Below are the code and all the weights of a small trained network. Each question names an input and a class and asks about switching units off, where a switched-off unit gives its printed mean instead of its output.

import numpy as np


def w(rows, s, z=0):
    codes = np.array(rows[::2]) - 128.0
    scale = np.full(codes.shape[1], s)
    scale[-1] = z or s
    return codes * scale


def f(y):
    return y / 2 * (1 + np.tanh(0.7978845608 * (y + 0.044715 * y**3)))


def log_softmax(a):
    a = a - a.max(-1, keepdims=True)
    return a - np.log(np.exp(a).sum(-1, keepdims=True))


def net(x, mask):
    res = np.array(x, float).reshape(1, 7) / 4 @ E
    y = f(res @ A[0][:, :-1].T + A[0][:, -1])
    res = res + np.where(mask, y, B[0][:, -1]) @ B[0][:, :-1]
    return log_softmax(res[-1] @ U[:, :-1].T + U[:, -1])


A, B = {}, {}
E = w([
[132,125,137],'x0',
[122,134,106],'x1',
[131,125,143],'x2',
[2,165,146],'x3',
[131,125,137],'x4',
[123,135,97],'x5',
[77,42,106],'x6',
],0.0081)
A[0] = w([
[150,169,137,51],'N1',
[100,144,134,47],'N2',
[62,132,163,145],'N3',
[113,85,111,48],'N4',
[198,153,141,14],'N5',
[145,206,111,130],'N6',
[184,114,142,127],'N7',
[109,10,160,212],'N8',
[85,144,154,54],'N9',
[98,54,76,206],'N10',
[76,135,137,119],'N11',
[192,63,125,125],'N12',
[99,104,52,182],'N13',
[155,122,71,245],'N14',
[172,81,136,209],'N15',
[71,153,169,67],'N16',
[179,92,125,186],'N17',
[80,163,105,72],'N18',
[156,231,174,49],'N19',
[141,190,164,84],'N20',
[113,168,124,38],'N21',
[123,147,101,253],'N22',
[135,213,145,171],'N23',
[127,180,97,66],'N24',
[101,26,108,57],'N25',
[130,161,58,127],'N26',
[68,139,147,101],'N27',
[91,49,156,176],'N28',
[101,131,160,30],'N29',
[123,116,126,212],'N30',
[160,120,208,182],'N31',
[137,138,146,16],'N32',
[133,129,78,198],'N33',
[99,98,109,204],'N34',
[92,77,146,126],'N35',
[173,111,96,86],'N36',
],0.014,0.0041)
B[0] = w([
[164,3,102,136],'N1',
[170,70,2,126],'N2',
[133,181,45,217],'N3',
[216,50,67,131],'N4',
[133,116,73,178],'N5',
[176,99,159,189],'N6',
[35,122,76,190],'N7',
[196,166,129,254],'N8',
[111,106,57,152],'N9',
[199,155,145,235],'N10',
[55,128,94,181],'N11',
[6,116,69,224],'N12',
[168,160,137,192],'N13',
[76,149,159,215],'N14',
[56,158,103,218],'N15',
[63,85,53,185],'N16',
[67,134,113,215],'N17',
[174,85,74,164],'N18',
[168,111,56,208],'N19',
[235,84,125,165],'N20',
[136,62,29,123],'N21',
[117,150,207,198],'N22',
[166,121,178,217],'N23',
[147,90,124,133],'N24',
[188,109,84,197],'N25',
[137,141,158,146],'N26',
[91,128,93,190],'N27',
[177,138,156,216],'N28',
[112,111,79,123],'N29',
[152,153,221,169],'N30',
[135,183,115,184],'N31',
[183,118,47,105],'N32',
[109,147,150,169],'N33',
[175,154,167,190],'N34',
[165,126,144,174],'N35',
[98,118,78,167],'N36',
],0.0055)
U = w([
[109,194,132,197],'0',
[46,18,34,29],'1',
[132,151,143,190],'2',
[242,10,101,2],'3',
[106,110,167,185],'4',
],0.012,0.0043)

Each question gives the input, the list of numbers given to net, and the class t.
The units are the neurons (one row each of A and B). Each row of codes is followed by its name. A weight is (code - 128) times the scale printed after its matrix; where a second scale follows, it is the last column's (A, B and U).
mask holds one flag per neuron, in row order. A switched-off neuron (its flag False) gives its mean, the last column of its row in B, instead of its output. The means were averaged over made-up inputs and are rounded, as every weight is.
A unit's drop is (log p(t) with every unit on - log p(t) with that unit switched off) / (log p(t) with every unit on - log p(t) with every unit switched off).
The circuit of an input: a set's keep is (log p(t) with only the set's units on - log p(t) with every unit switched off) / (log p(t) with every unit on - log p(t) with every unit switched off). Starting from the 12 units with the biggest drops (on a tie, the unit counted first), units are removed one at a time, each time the one whose removal leaves the highest keep (on an exact tie, the one counted first), for as long as the keep stays at least 0.8.
units of the circuit, in order: the units of the circuit, biggest drop first
k most important neurons: the k neurons with the biggest drops, biggest first
drop when u is switched off: that unit's drop, to one decimal
input [1,-5,5,-7,1,-3,1], class 1: units of the circuit, in order -> (N12 N7)
input [4,-4,3,0,-7,0,-5], class 3: units of the circuit, in order -> (N20 N19 N12)
input [7,-3,5,-1,-2,-2,8], class 3: units of the circuit, in order -> (N25 N8)
input [-2,1,8,-8,-5,4,3], class 1: units of the circuit, in order -> (N12)
input [-6,8,2,5,7,0,8], class 0: 2 most important neurons -> (N3 N11)
input [7,2,-2,-4,7,-7,7], class 2: 2 most important neurons -> (N15 N12)
input [-5,-5,1,-7,6,0,-4], class 1: 2 most important neurons -> (N12 N7)
input [5,-8,8,-7,6,-6,0], class 0: 3 most important neurons -> (N31 N8 N16)
input [-7,-7,-1,1,-1,3,8], class 3: 2 most important neurons -> (N25 N4)
input [-7,8,0,-3,-1,-8,6], class 0: drop when N1 is switched off -> 0.2
input [2,-2,-6,-1,8,8,7], class 2: drop when N31 is switched off -> -0.1
input [6,-5,8,1,7,-5,8], class 3: drop when N4 is switched off -> 0.1
